Below are the code and all the weights of a small trained network. Each question names an input and a target symbol and asks about switching units off, where a switched-off unit gives its printed mean instead of its output.

import numpy as np


def w(rows, s, z=0):
    codes = np.array(rows[::2]) - 128.0
    scale = np.full(codes.shape[1], s)
    scale[-1] = z or s
    return codes * scale


def norm(h):
    return h / np.sqrt((h * h).mean(-1, keepdims=True) + 1e-5)


def f(y):
    return np.maximum(y, 0)


def softmax(a):
    e = np.exp(a - a.max(-1, keepdims=True))
    return e / e.sum(-1, keepdims=True)


def log_softmax(a):
    a = a - a.max(-1, keepdims=True)
    return a - np.log(np.exp(a).sum(-1, keepdims=True))


def net(x, mask):
    ids = ['ΘΞΦΨαβγδεζημπστ'.index(c) for c in x.split()]
    T = len(ids)
    res = E[ids] + P[:T]
    u = 0
    for l in range(2):
        q, k, v = (norm(res) @ M[l].T for M in (Q, K, V))
        z = softmax(np.where(np.tri(T) > 0, q @ k.T / 4**0.5, -1e9)) @ v
        res = res + np.where(mask[u], z, O[l][:, -1]) @ O[l][:, :-1]
        u += 1
        y = f(norm(res) @ A[l][:, :-1].T + A[l][:, -1])
        res = res + np.where(mask[u : u + 8], y, B[l][:, -1]) @ B[l][:, :-1]
        u += 8
    return log_softmax(norm(res)[-1] @ U[:, :-1].T + U[:, -1])


Q, K, V, O, A, B = {}, {}, {}, {}, {}, {}
E = w([
[107,55,97,42,95,138,152,236,128,118,106,107],'Θ',
[135,140,77,82,103,99,68,142,113,107,112,145],'Ξ',
[105,196,97,185,170,115,94,105,96,151,131,100],'Φ',
[111,143,157,200,74,125,71,157,166,141,136,140],'Ψ',
[110,106,106,118,161,137,130,86,137,90,77,49],'α',
[115,126,165,126,142,87,119,102,135,71,95,155],'β',
[151,99,122,154,159,154,75,81,147,76,107,173],'γ',
[107,46,124,110,41,148,49,143,83,184,99,92],'δ',
[158,147,124,255,164,103,110,119,150,102,129,160],'ε',
[135,97,99,149,136,130,160,201,149,77,169,155],'ζ',
[142,122,166,136,140,128,57,120,172,157,90,139],'η',
[111,137,66,139,136,79,121,173,148,39,118,88],'μ',
[108,165,141,145,185,176,210,203,130,141,194,35],'π',
[152,184,72,138,50,85,85,198,186,94,182,163],'σ',
[122,73,167,129,96,172,96,161,130,150,168,197],'τ',
],0.019)
P = w([
[133,169,147,99,81,115,166,45,129,142,181,122],'0',
[97,82,64,168,176,138,119,146,136,172,129,144],'1',
[250,147,190,115,114,134,86,137,158,127,128,56],'2',
[91,70,70,172,177,121,126,149,137,171,110,140],'3',
[224,137,185,115,91,97,80,179,126,126,104,71],'4',
[83,69,81,178,179,123,120,143,147,176,114,134],'5',
[167,141,188,135,81,133,76,170,111,82,106,98],'6',
[89,70,80,172,184,118,115,148,148,182,109,142],'7',
[148,153,182,134,94,139,75,161,87,70,104,119],'8',
[81,71,90,178,182,126,115,151,150,176,115,139],'9',
[132,169,180,124,113,143,67,159,75,71,100,145],'10',
[84,66,89,181,181,128,120,148,157,187,109,144],'11',
[120,204,171,108,145,163,72,147,82,69,83,187],'12',
],0.017)
Q[0] = w([
[101,36,2,185,224,213,48,185,137,237,135,124],'0.h1',
[150,72,136,6,94,118,136,133,124,48,153,168],'0.h1',
[86,235,95,78,77,84,106,45,121,114,82,33],'0.h1',
[229,161,161,199,131,84,104,104,127,73,138,190],'0.h1',
],0.0082)
K[0] = w([
[88,141,166,85,87,131,218,1,34,196,118,182],'0.h1',
[118,85,90,72,93,122,82,162,197,86,52,198],'0.h1',
[61,228,15,138,130,144,29,117,116,126,13,8],'0.h1',
[165,196,108,236,180,94,80,108,189,97,151,227],'0.h1',
],0.007)
V[0] = w([
[159,94,169,136,74,78,9,141,166,215,84,131],'0.h1',
[167,134,108,112,108,10,97,73,131,3,66,171],'0.h1',
[101,109,94,161,75,199,100,40,59,102,166,171],'0.h1',
[187,48,56,117,79,116,155,99,109,160,138,34],'0.h1',
],0.0069)
O[0] = w([
[104,255,88,145,174,203,200,126,182,126,143,98,214],'0.h1',
[88,148,221,127,140,82,144,141,151,137,173,57,63],'0.h1',
[125,95,128,107,134,103,150,206,124,73,99,86,252],'0.h1',
[72,202,145,76,233,189,65,141,130,146,145,188,230],'0.h1',
],0.0099,0.002)
A[0] = w([
[153,164,218,106,104,134,100,26,132,168,148,184,96],'0.n1',
[93,122,141,146,155,81,89,139,171,108,136,107,252],'0.n2',
[187,114,81,196,104,121,152,188,124,112,127,179,43],'0.n3',
[157,138,136,106,80,156,91,178,160,158,81,130,151],'0.n4',
[205,162,211,117,153,153,130,126,135,100,119,80,47],'0.n5',
[161,133,139,98,55,127,154,106,141,55,49,125,99],'0.n6',
[156,148,180,103,3,117,57,35,112,139,74,159,5],'0.n7',
[205,191,216,147,111,144,54,109,93,79,58,178,148],'0.n8',
],0.012,0.0045)
B[0] = w([
[158,155,142,125,75,105,143,92,159,77,87,73,157],'0.n1',
[109,109,106,124,185,195,137,168,70,168,119,130,228],'0.n2',
[108,122,132,82,162,166,102,84,95,139,92,114,194],'0.n3',
[104,154,145,169,166,147,175,107,106,102,109,164,204],'0.n4',
[158,153,155,104,73,155,154,170,160,53,30,84,204],'0.n5',
[110,165,144,127,89,133,110,153,195,27,94,129,167],'0.n6',
[188,143,130,122,70,76,176,100,226,76,149,13,162],'0.n7',
[101,171,132,119,163,254,82,215,38,144,171,178,253],'0.n8',
],0.01,0.011)
Q[1] = w([
[82,40,63,228,143,141,145,226,177,141,18,38],'1.h1',
[187,185,201,77,77,135,158,119,114,2,79,72],'1.h1',
[95,181,147,128,143,158,173,149,158,71,86,81],'1.h1',
[177,200,252,134,77,96,170,121,95,105,158,52],'1.h1',
],0.0094)
K[1] = w([
[120,127,217,72,92,117,221,54,135,68,165,55],'1.h1',
[160,179,121,108,128,254,35,241,56,73,160,150],'1.h1',
[44,237,162,87,140,200,134,154,46,93,154,169],'1.h1',
[160,231,154,177,189,177,42,197,136,103,89,111],'1.h1',
],0.0085)
V[1] = w([
[100,74,126,254,162,110,138,115,138,127,91,66],'1.h1',
[100,159,140,96,163,30,107,122,65,104,142,93],'1.h1',
[190,192,80,107,116,149,140,82,91,174,156,28],'1.h1',
[116,159,83,149,58,88,117,215,115,101,254,160],'1.h1',
],0.011)
O[1] = w([
[11,157,189,91,202,117,185,50,55,110,115,186,2],'1.h1',
[254,160,232,96,233,43,114,138,195,176,179,140,75],'1.h1',
[93,175,129,219,56,11,90,168,123,86,72,228,166],'1.h1',
[236,160,175,159,100,224,139,123,69,113,23,100,110],'1.h1',
],0.0094,0.0095)
A[1] = w([
[168,178,117,103,64,93,113,146,214,81,168,65,167],'1.n1',
[123,103,81,144,61,185,184,121,100,86,117,79,12],'1.n2',
[88,135,194,85,201,137,184,80,111,115,176,144,217],'1.n3',
[120,98,237,130,123,8,169,66,106,73,163,148,253],'1.n4',
[75,163,125,153,41,120,216,106,156,50,92,118,131],'1.n5',
[48,185,160,138,155,72,131,105,95,114,143,167,118],'1.n6',
[58,169,94,102,142,163,163,124,116,125,115,176,101],'1.n7',
[194,197,155,142,55,121,132,111,174,33,95,71,207],'1.n8',
],0.014,0.0046)
B[1] = w([
[134,153,168,123,105,97,153,79,164,36,121,86,192],'1.n1',
[111,134,114,141,156,45,159,90,200,210,86,144,235],'1.n2',
[138,186,95,116,55,70,10,87,101,105,90,119,153],'1.n3',
[141,186,114,80,90,154,210,115,195,62,114,113,152],'1.n4',
[215,87,184,128,115,72,43,66,202,73,153,67,206],'1.n5',
[164,51,162,111,107,230,178,96,154,143,166,155,151],'1.n6',
[142,157,172,174,155,150,140,116,28,142,160,131,192],'1.n7',
[58,153,223,6,51,126,135,132,211,113,109,109,249],'1.n8',
],0.015,0.014)
U = w([
[42,102,105,90,141,86,66,107,57,107,147,47,127],'Θ',
[107,147,131,68,116,180,107,47,22,96,172,153,210],'Ξ',
[54,97,141,61,142,126,117,115,161,180,196,188,155],'Φ',
[129,144,169,209,156,75,156,62,83,126,45,98,123],'Ψ',
[66,206,98,172,157,212,133,179,104,83,123,124,117],'α',
[200,130,47,147,79,188,67,114,190,141,189,91,13],'β',
[116,87,92,150,51,74,89,124,95,123,85,191,167],'γ',
[110,112,160,78,30,84,136,68,171,87,134,66,178],'δ',
[62,92,35,106,114,157,180,67,150,171,91,107,185],'ε',
[92,64,159,204,93,156,138,85,128,105,208,107,158],'ζ',
[204,41,194,96,151,144,139,106,69,151,106,93,158],'η',
[129,139,190,180,173,50,153,211,143,137,136,134,77],'μ',
[91,188,168,108,82,189,110,171,132,164,2,125,2],'π',
[154,89,159,129,136,131,245,140,132,100,96,206,143],'σ',
[185,200,122,76,175,86,87,73,128,175,119,175,107],'τ',
],0.0093,0.0048)

Each question gives the input, a string of symbols that net reads in full, and the target symbol t.
The units are the heads (4 rows each of Q, K, V and O) and the neurons (one row each of A and B). Each row of codes is followed by its name. A weight is (code - 128) times the scale printed after its matrix; where a second scale follows, it is the last column's (O, A, B and U).
mask holds one flag per unit, layer by layer, with each layer's heads first. A switched-off unit (its flag False) gives its mean, the last column of its rows in O or B, instead of its output. The means were averaged over made-up inputs and are rounded, as every weight is.
A unit's drop is (log p(t) with every unit on - log p(t) with that unit switched off) / (log p(t) with every unit on - log p(t) with every unit switched off).
The circuit of an input: a set's keep is (log p(t) with only the set's units on - log p(t) with every unit switched off) / (log p(t) with every unit on - log p(t) with every unit switched off). Starting from the 12 units with the biggest drops (on a tie, the unit counted first), units are removed one at a time, each time the one whose removal leaves the highest keep (on an exact tie, the one counted first), for as long as the keep stays at least 0.8.
units of the circuit, in order: the units of the circuit, biggest drop first
unit that matters most: the unit with the biggest drop
k most important neurons: the k neurons with the biggest drops, biggest first
top k neurons in layer l: the k neurons of layer l with the biggest drops, biggest first
input δ Θ π γ μ δ, target α: units of the circuit, in order	[0.h1, 1.n8]
input ζ σ π Θ Θ, target π: units of the circuit, in order	[0.h1, 0.n4]
input τ Φ Ψ τ π Ξ π Φ π π π π π, target Ξ: unit that matters most	0.h1
input μ γ σ δ π δ ε Θ σ π τ ζ, target τ: top 2 neurons in layer 0	[0.n8, 0.n3]
input Θ τ δ π, target β: units of the circuit, in order	[1.h1, 0.h1, 1.n8]
input σ μ π π π ζ τ π η Ψ, target π: 2 most important neurons	[0.n8, 1.n5]
input ζ π ε σ μ ζ, target η: units of the circuit, in order	[0.h1, 1.h1]
input μ η η δ Θ σ γ Ξ π η, target τ: 3 most important neurons	[0.n8, 1.n3, 1.n8]
input γ α η Θ δ Θ π π γ α Θ, target α: 2 most important neurons	[0.n2, 0.n5]
input ζ γ ζ γ ζ π ζ Ξ Θ δ ζ, target Ξ: 2 most important neurons	[0.n8, 0.n7]
input Θ σ π δ η Θ τ ε π ζ α σ, target β: top 2 neurons in layer 0	[0.n8, 0.n2]
input Ξ ε Θ δ τ δ ζ ζ β δ γ β ζ, target α: 3 most important neurons	[0.n8, 0.n3, 0.n7]
input Ξ π Φ Ψ η π δ Θ η γ, target μ: 2 most important neurons	[0.n8, 0.n2]
input τ ζ π τ, target ε: unit that matters most	0.h1
input ζ ζ α δ β Θ Θ ζ τ π ζ, target Ξ: 4 most important neurons	[0.n5, 0.n8, 0.n3, 0.n7]
input δ π π ζ π, target α: top 2 neurons in layer 1	[1.n8, 1.n5]
input γ τ α ζ Ψ β Ψ π ζ, target π: top 2 neurons in layer 0	[0.n6, 0.n3]
input π ε Φ Ξ Ξ, target π: 3 most important neurons	[0.n8, 0.n7, 0.n1]
input ε π μ Ξ β γ π Θ μ ε, target Ξ: top 2 neurons in layer 0	[0.n8, 0.n2]
input π π μ β δ η π ε π ε ε Ξ, target γ: top neuron in layer 0	[0.n8]
input π δ Φ Ξ δ, target π: 3 most important neurons	[0.n8, 0.n2, 0.n4]
input α γ ζ ε π τ π β Ψ ζ ε, target π: top 3 neurons in layer 0	[0.n8, 0.n5, 0.n6]
input σ ζ μ β τ π, target π: 3 most important neurons	[0.n2, 0.n8, 1.n5]
input π Θ π, target π: 4 most important neurons	[0.n5, 0.n8, 0.n2, 1.n2]
input Φ π Θ ε ε, target π: 2 most important neurons	[0.n8, 0.n5]
input σ Θ ζ π τ π γ π ζ ζ π δ, target π: 2 most important neurons	[0.n8, 1.n5]
input γ β γ ζ α η π γ π δ, target Θ: unit that matters most	0.h1
input Φ μ α μ α γ Ξ Ξ, target σ: 2 most important neurons	[0.n8, 1.n6]
input ε ε α η, target Ξ: top 2 neurons in layer 0	[0.n2, 0.n8]
